[[-25 -26 -27 -26 -25  26 -25 -26  22  24  26 -24]
 [-30 -29 -32 -32 -29  30 -30 -30  26  30  30 -28]
 [-28 -28 -30 -29 -28  29 -28 -30  24  27  29 -27]
 [-19 -17 -19 -19 -17  18 -19 -19  16  19  19 -17]
 [-29 -28 -30 -31 -28  29 -30 -30  26  30  30 -27]
 [ -4  -1   1   2  -1   1   1   0   6   1  -1  -3]]
->
[[-30 -29 -32 -32 -29  30 -30 -30  26  30  30 -28]
 [-29 -28 -30 -31 -28  29 -30 -30  26  30  30 -27]
 [-28 -28 -30 -29 -28  29 -28 -30  24  27  29 -27]
 [-25 -26 -27 -26 -25  26 -25 -26  22  24  26 -24]
 [-19 -17 -19 -19 -17  18 -19 -19  16  19  19 -17]
 [ -4  -1   1   2  -1   1   1   0   6   1  -1  -3]]

[[ -8  19  21  17   5  -9   0   2]
 [-37  18  -4  -7   7   3   9  -6]
 [  4   1 -14 -25  -5  -3   0  -3]]
->
[[-37  18  -4  -7   7   3   9  -6]
 [ -8  19  21  17   5  -9   0   2]
 [  4   1 -14 -25  -5  -3   0  -3]]

[[-28  28 -28 -30  23  27  28]
 [ -3   3  -1  -1   5   2  -1]
 [-23  25 -25 -24  21  24  25]
 [  2  -3   1   3  -5  -3   0]
 [ 35 -35  35  35 -36 -37 -34]
 [-30  31 -31 -32  28  31  32]]
->
[[-30  31 -31 -32  28  31  32]
 [-28  28 -28 -30  23  27  28]
 [-23  25 -25 -24  21  24  25]
 [ -3   3  -1  -1   5   2  -1]
 [  2  -3   1   3  -5  -3   0]
 [ 35 -35  35  35 -36 -37 -34]]

[[-10 -22 -12 -27  36  40   9 -30  -3]
 [-11  27   1  37  -3  28 -19 -28  12]
 [ 36  35   5 -21   6  14  39  10  25]]
->
[[-11  27   1  37  -3  28 -19 -28  12]
 [-10 -22 -12 -27  36  40   9 -30  -3]
 [ 36  35   5 -21   6  14  39  10  25]]

[[  4 -17   1 -19  -8 -25 -23 -17 -26 -19 -14]
 [-14  17  -9  28  20  25  30  17  31  18  24]]
->
[[-14  17  -9  28  20  25  30  17  31  18  24]
 [  4 -17   1 -19  -8 -25 -23 -17 -26 -19 -14]]

[[ 25  19  21  36  20  -1  21  18  -9  20  -5  24]
 [-28 -17 -25 -34 -18   0 -19 -18  12 -18   8 -28]
 [-21 -18 -16 -31 -19  -1 -20 -17   4 -19   1 -19]]
->
[[-28 -17 -25 -34 -18   0 -19 -18  12 -18   8 -28]
 [-21 -18 -16 -31 -19  -1 -20 -17   4 -19   1 -19]
 [ 25  19  21  36  20  -1  21  18  -9  20  -5  24]]

[[ 35  31 -31  34  31  -1]
 [-13 -13  12 -14 -11  -4]
 [-11 -15  15 -13 -11  -5]
 [-12 -13  13 -12 -12  -3]
 [ -5  -1   1  -4  -3  10]
 [  0   0   0   1   0 -13]
 [ 17  16 -15  16  14  39]]
->
[[-13 -13  12 -14 -11  -4]
 [-12 -13  13 -12 -12  -3]
 [-11 -15  15 -13 -11  -5]
 [ -5  -1   1  -4  -3  10]
 [  0   0   0   1   0 -13]
 [ 17  16 -15  16  14  39]
 [ 35  31 -31  34  31  -1]]
---
[[-30 -26 -37]
 [  5   5   5]
 [-26 -23 -34]
 [  3   3   3]]
->
[[  5   5   5]
 [-26 -23 -34]]

[[  8 -10  -2  11]
 [ -6   1  -3 -12]
 [  4 -41  -1 -10]
 [-10   9   0 -20]
 [ -1  -3   1  -5]]
->
[[ -6   1  -3]
 [  4 -41  -1]]

[[-12   5  24 -24]
 [-23  31  32  -7]
 [-27  28 -25  18]]
->
[[-23  31  32]
 [-27  28 -25]]

[[-31 -39 -21 -22]
 [-30 -39 -21 -23]
 [ 11  11  11  10]]
->
[[-30 -39 -21]
 [ 11  11  11]]

[[-16  -6  -8  38]
 [ 39 -26  29  -7]
 [ 31 -25  21 -19]]
->
[[ 39 -26  29]
 [ 31 -25  21]]

[[  1  24 -15 -17]
 [  1  16 -12 -13]
 [  4 -33 -22 -10]
 [  3 -33 -15  -2]
 [  0  16  -9 -12]]
->
[[  1  16 -12]
 [  4 -33 -22]]

[[ -5  -6  16]
 [ 34  -2  10]
 [ 27   8 -10]
 [ 24  28  -5]]
->
[[ 34  -2  10]
 [ 27   8 -10]]

[[  9  -4   3 -32]
 [ 16  24 -16   0]
 [  2  -7  10 -31]]
->
[[ 16  24 -16]
 [  2  -7  10]]
---
[[-32  33 -32 -33  28]
 [-32  33 -34 -34  28]
 [ -3   2   0   0   6]]
->
[[ 33 -32]
 [ 33 -34]]

[[-14   5   5]
 [ 31 -18 -15]
 [ 28 -12 -14]
 [ 40 -14 -19]]
->
[[  5   5]
 [-18 -15]]

[[-26  16  11  10]
 [ 36 -17 -17 -11]
 [ 24 -12 -11 -12]]
->
[[ 16  11]
 [-17 -17]]

[[-15  28 -33]
 [-20  23 -13]
 [-15  28 -34]]
->
[[ 28 -33]
 [ 23 -13]]

[[ 18  -8  -5]
 [-30  11  16]
 [-12   5   3]]
->
[[-8 -5]
 [11 16]]

[[ -1 -34 -29  10  -1]
 [  8 -25  20   3  18]
 [ 18 -13  19   5 -22]]
->
[[-34 -29]
 [-25  20]]
---
[[-35  -5  10]
 [-16 -22  -4]
 [ -3 -14   3]]
->
[[-16 -22  -4]
 [ -3 -14   3]
 [-35  -5  10]]

[[ -5   4  -4  -1   6   4 -11  -1  -7   0   8  -3]
 [ 20  19  14   6  -4   0 -13  -6 -15  -2   2  -1]
 [ -3  -3 -15  -2  -3   5   2  -5  -5  -4   5   9]
 [ 37   0   1   4  11   3  -9  -2  -4   5   1  -1]]
->
[[ -3  -3 -15  -2  -3   5   2  -5  -5  -4   5   9]
 [ 37   0   1   4  11   3  -9  -2  -4   5   1  -1]
 [ -5   4  -4  -1   6   4 -11  -1  -7   0   8  -3]
 [ 20  19  14   6  -4   0 -13  -6 -15  -2   2  -1]]

[[ 36 -16   7]
 [  2  28  38]
 [  7  -6   6]
 [ 41 -17  18]
 [-19  19  19]
 [ 37 -10  16]
 [-20 -15  37]]
->
[[ 41 -17  18]
 [ 36 -16   7]
 [-20 -15  37]
 [ 37 -10  16]
 [  7  -6   6]
 [-19  19  19]
 [  2  28  38]]

[[-16  13  27  24 -18  33]
 [ 40   4   0  -6   1 -30]
 [ 14  17  11   6  10 -35]
 [  2 -15 -25 -26  -9   6]
 [ 25 -12 -30 -26  27 -21]
 [ 11  24  41  29 -18 -18]]
->
[[  2 -15 -25 -26  -9   6]
 [ 25 -12 -30 -26  27 -21]
 [ 40   4   0  -6   1 -30]
 [-16  13  27  24 -18  33]
 [ 14  17  11   6  10 -35]
 [ 11  24  41  29 -18 -18]]

[[ -7  -3  26  10]
 [  0   2   4   5]
 [-31 -19 -26  10]
 [-33 -27 -17 -10]]
->
[[-33 -27 -17 -10]
 [-31 -19 -26  10]
 [ -7  -3  26  10]
 [  0   2   4   5]]

[[ 36  -3  -4]
 [ -5  27  -5]
 [-12 -10   2]
 [  0  19   6]]
->
[[-12 -10   2]
 [ 36  -3  -4]
 [  0  19   6]
 [ -5  27  -5]]
